U: 92 130 80 131 110 124 15 145
E: 183 130 80 131 110 124 183 134
T: 92 135 80 131 110 124 183 134
next: 183 130 -> 80 131
find: 91 134 79 129 110 124 185 132 -> T
find: 92 135 80 131 110 124 183 134 -> T

N: 115 122 146 135 125 106 125 87 165
F: 115 122 146 135 125 106 125 116 155
B: 137 136 127 137 133 152 117 61 151
W: 120 130 78 139 126 231 104 128 116
S: 124 130 78 139 126 231 104 128 105
K: 142 127 139 123 127 182 149 122 128
G: 127 139 83 134 123 229 114 152 98
step +1: 128 -> 129
find: 115 122 146 135 125 106 125 87 165 -> N
after: 114 -> 152
step +1: 127 -> 128
after: 142 -> 127
find: 128 139 83 133 123 228 113 153 97 -> G

kom: 80 133 110 100 151 128 135 123 110 91 164 78 123 119 47 105 104 165
zafu: 127 129 152 144 168 133 119 122 153 89 170 100 112 147 153 106 129 146
pepa: 67 118 89 115 131 161 181 99 106 141 126 136 83 210 90 79 101 217
Mogud: 127 129 152 144 168 133 119 122 153 89 170 120 112 147 153 106 129 146
Kasu: 126 134 113 126 124 145 167 126 134 161 113 171 114 174 147 114 112 133
sumul: 130 121 121 146 125 153 161 114 139 159 110 177 99 196 178 107 126 155
step +1: 112 -> 113
find: 128 127 154 146 168 133 120 122 154 89 170 99 112 149 154 108 130 146 -> zafu

tor: 105 145 142 115 159 87 78 122 107 115 113
Buna: 105 131 151 59 97 172 33 123 88 123 168
deto: 149 114 148 165 107 135 103 139 158 106 146
fomep: 105 131 151 59 97 126 50 103 154 122 152
step +1: 139 -> 140
where: 159 -> tor, 5
find: 106 131 151 59 97 126 50 102 154 122 151 -> fomep
where: 88 -> Buna, 9

Nopu: 145 129 140 71 140 160 146 106 95 190 143 127
fef: 114 125 160 60 89 170 137 143 120 140 95 156
Fodu: 44 130 130 110 143 130 153 122 126 150 147 153
gano: 114 125 117 60 89 170 137 143 120 142 110 195
tevi: 175 135 159 103 89 73 96 147 76 101 133 97
mun: 44 130 130 110 143 157 153 122 126 150 147 153
nufuf: 90 129 132 201 206 122 149 90 151 152 163 68
after: 159 -> 103
find: 90 129 132 202 205 122 149 90 150 152 163 68 -> nufuf
find: 45 129 132 110 144 130 154 122 126 150 147 152 -> Fodu

movo: 190 26 81 127 131 59 129 123 111 141 179 143 137 169 140
diziz: 133 130 130 129 128 135 131 137 113 129 143 119 139 147 130
boreb: 83 77 149 57 148 145 134 146 68 40 105 81 194 117 63
Finu: 125 169 157 154 123 150 126 115 158 149 152 122 132 189 122
Kal: 125 106 58 186 109 95 142 186 133 205 112 139 93 97 184
gos: 61 96 141 83 140 149 137 160 88 68 86 82 178 106 74
Puva: 78 226 212 73 142 231 129 136 71 50 114 77 179 125 84
Lasa: 99 158 106 176 113 137 138 170 144 181 107 123 108 117 156
after: 147 -> 130
step -1: 169 157 154 -> 168 156 153

vebe: 194 123 71 95 118 155
gisaz: 182 142 82 75 160 87
pefar: 158 143 119 121 162 111
Zunu: 156 119 142 121 84 193
rumu: 182 142 82 75 182 74
buf: 88 115 114 119 169 176
remeb: 88 114 122 159 97 128
bosoz: 175 136 104 122 168 160
next: 143 119 121 -> 162 111
find: 182 143 82 74 182 74 -> rumu
step +1: 123 71 95 118 -> 124 72 96 119
next: 88 114 122 -> 159 97
find: 153 119 143 120 86 194 -> Zunu
after: 71 -> 95
after: 115 -> 114

Zemo: 146 208 125 133
gev: 124 124 108 140
zapa: 142 164 189 106
nis: 157 53 159 86
after: 108 -> 140
where: 125 -> Zemo, 3
step -1: 157 53 -> 156 52
find: 146 208 125 133 -> Zemo
after: 146 -> 208
step +1: 124 124 108 -> 125 125 109

Fer: 148 149 137 156 131 142 124 150 112 130 113 130 98 127 73
Zek: 134 113 122 112 120 112 124 175 143 136 132 136 120 142 84
nubop: 74 162 112 151 111 104 133 124 131 121 143 127 140 144 45
govu: 131 144 134 146 106 74 137 110 128 128 138 121 116 137 174
neve: 119 106 125 129 126 123 132 154 126 127 117 124 133 126 138
sutal: 124 88 117 95 126 169 118 99 124 123 122 128 119 135 189
find: 124 88 117 95 126 169 118 99 124 123 122 128 119 135 189 -> sutal
where: 111 -> nubop, 5

kifi: 80 115 121 132 108
zekek: 86 143 92 107 125
Zater: 90 126 165 130 100
dad: 151 134 138 164 120
Lolef: 158 137 102 91 98
Sekez: 131 130 101 147 143
bupe: 18 158 145 55 121
after: 131 -> 130
find: 157 136 102 90 98 -> Lolef

zok: 131 102 97 113 185 157 89 166 166 136 155 101 141 147 139 150 174 149
 147 134 147 134 109 128 148 90 117 106 92 105
gomo: 138 125 131 136 126 121 120 105 130 130 119 138 123 139 111 128 117 134
 127 128 140 128 128 122 120 138 88 131 126 138
dusu: 138 125 131 136 126 121 120 122 130 130 119 138 123 139 111 128 117 134
 127 128 140 128 128 122 120 138 131 131 126 118
Zas: 121 161 169 171 98 169 76 39 117 158 168 123 109 106 146 129 149 81 147
 134 109 128 101 144 127 85 87 96 147 148
find: 121 159 170 173 98 169 77 39 116 158 168 123 110 106 147 130 148 80 148
 136 110 128 101 144 126 86 88 96 147 148 -> Zas
next: 147 134 109 128 101 144 -> 127 85
find: 121 161 169 171 98 169 76 39 117 158 168 123 109 106 146 129 149 81 147
 134 109 128 101 144 127 85 87 96 147 148 -> Zas
step +1: 123 -> 124
find: 138 125 131 136 126 121 120 122 130 130 119 138 123 139 111 128 117 134
 127 128 140 128 128 122 120 138 131 131 126 118 -> dusu
find: 138 125 131 136 126 121 120 105 130 130 119 138 123 139 111 128 117 134
 127 128 140 128 128 122 120 138 88 131 126 138 -> gomo
find: 138 125 131 137 126 123 119 121 128 130 118 139 122 138 110 128 117 133
 128 129 138 127 129 123 120 140 131 132 126 119 -> dusu

kot: 126 205 141 182 90
giv: 126 205 152 61 217
katup: 122 205 126 178 121
after: 122 -> 205
find: 125 206 152 62 215 -> giv
after: 61 -> 217
find: 126 206 141 181 89 -> kot
next: 205 126 -> 178 121

niruf: 60 81 232 161 151 158 208 139 130 124 90 77 123 69 104 89 239 147 108
 110 99 137 141 122 95 162 104 101 100 141 122 203 120 135 105 159 79
 115 192 149 94 131 179 177 127 133 167 137 86 128 93 179
rep: 163 165 120 109 167 77 149 173 131 125 93 45 103 98 185 90 112 66 103
 159 104 175 149 155 95 72 179 137 68 180 132 132 136 184 120 80 126 133
 39 94 98 78 119 163 173 119 151 108 151 96 157 145
natom: 107 77 198 142 137 206 146 113 131 142 115 40 242 143 141 50 99 95 164
 62 81 39 145 131 131 168 98 98 139 135 122 175 176 94 171 101 164 110
 238 85 134 70 182 170 93 138 136 163 86 167 159 165
dasa: 142 90 118 174 88 169 143 136 70 68 141 77 182 107 238 132 99 38 159 68
 51 37 159 143 213 86 118 133 176 162 121 86 125 92 194 141 202 125 218
 83 84 117 199 71 68 170 126 199 146 107 216 183
vikev: 122 203 120 135 105 159 79 115 192 149 94 130 108 136 199 90 132 96 131
 121 61 148 133 90 199 125 138 75 206 144 154 106 122 118 146 130 121
 129 42 98 71 104 116 189 70 178 113 102 144 102 154 177
step +1: 135 -> 136
step -1: 94 98 78 -> 93 97 77
find: 142 90 118 173 88 169 143 136 70 67 141 78 182 107 236 132 99 38 159 68
 50 37 159 143 213 85 118 134 176 162 121 86 126 91 194 142 202 125 218
 83 84 116 199 72 67 170 127 199 145 107 216 183 -> dasa
find: 163 167 120 109 165 75 149 173 131 123 94 44 101 98 184 89 111 67 104
 158 104 176 149 154 94 74 179 138 67 182 131 133 137 184 118 79 127 133
 37 93 97 75 119 163 174 121 151 106 151 97 157 147 -> rep
find: 163 165 120 109 167 77 149 173 131 125 93 45 103 98 185 90 112 66 103
 159 104 175 149 155 95 72 179 137 68 180 132 132 136 184 120 80 126 133
 39 94 98 78 119 163 173 119 151 108 151 96 157 145 -> rep
next: 69 104 89 239 147 108 110 99 137 141 122 95 -> 162 104
next: 122 203 120 135 105 159 79 115 192 149 94 131 -> 179 177

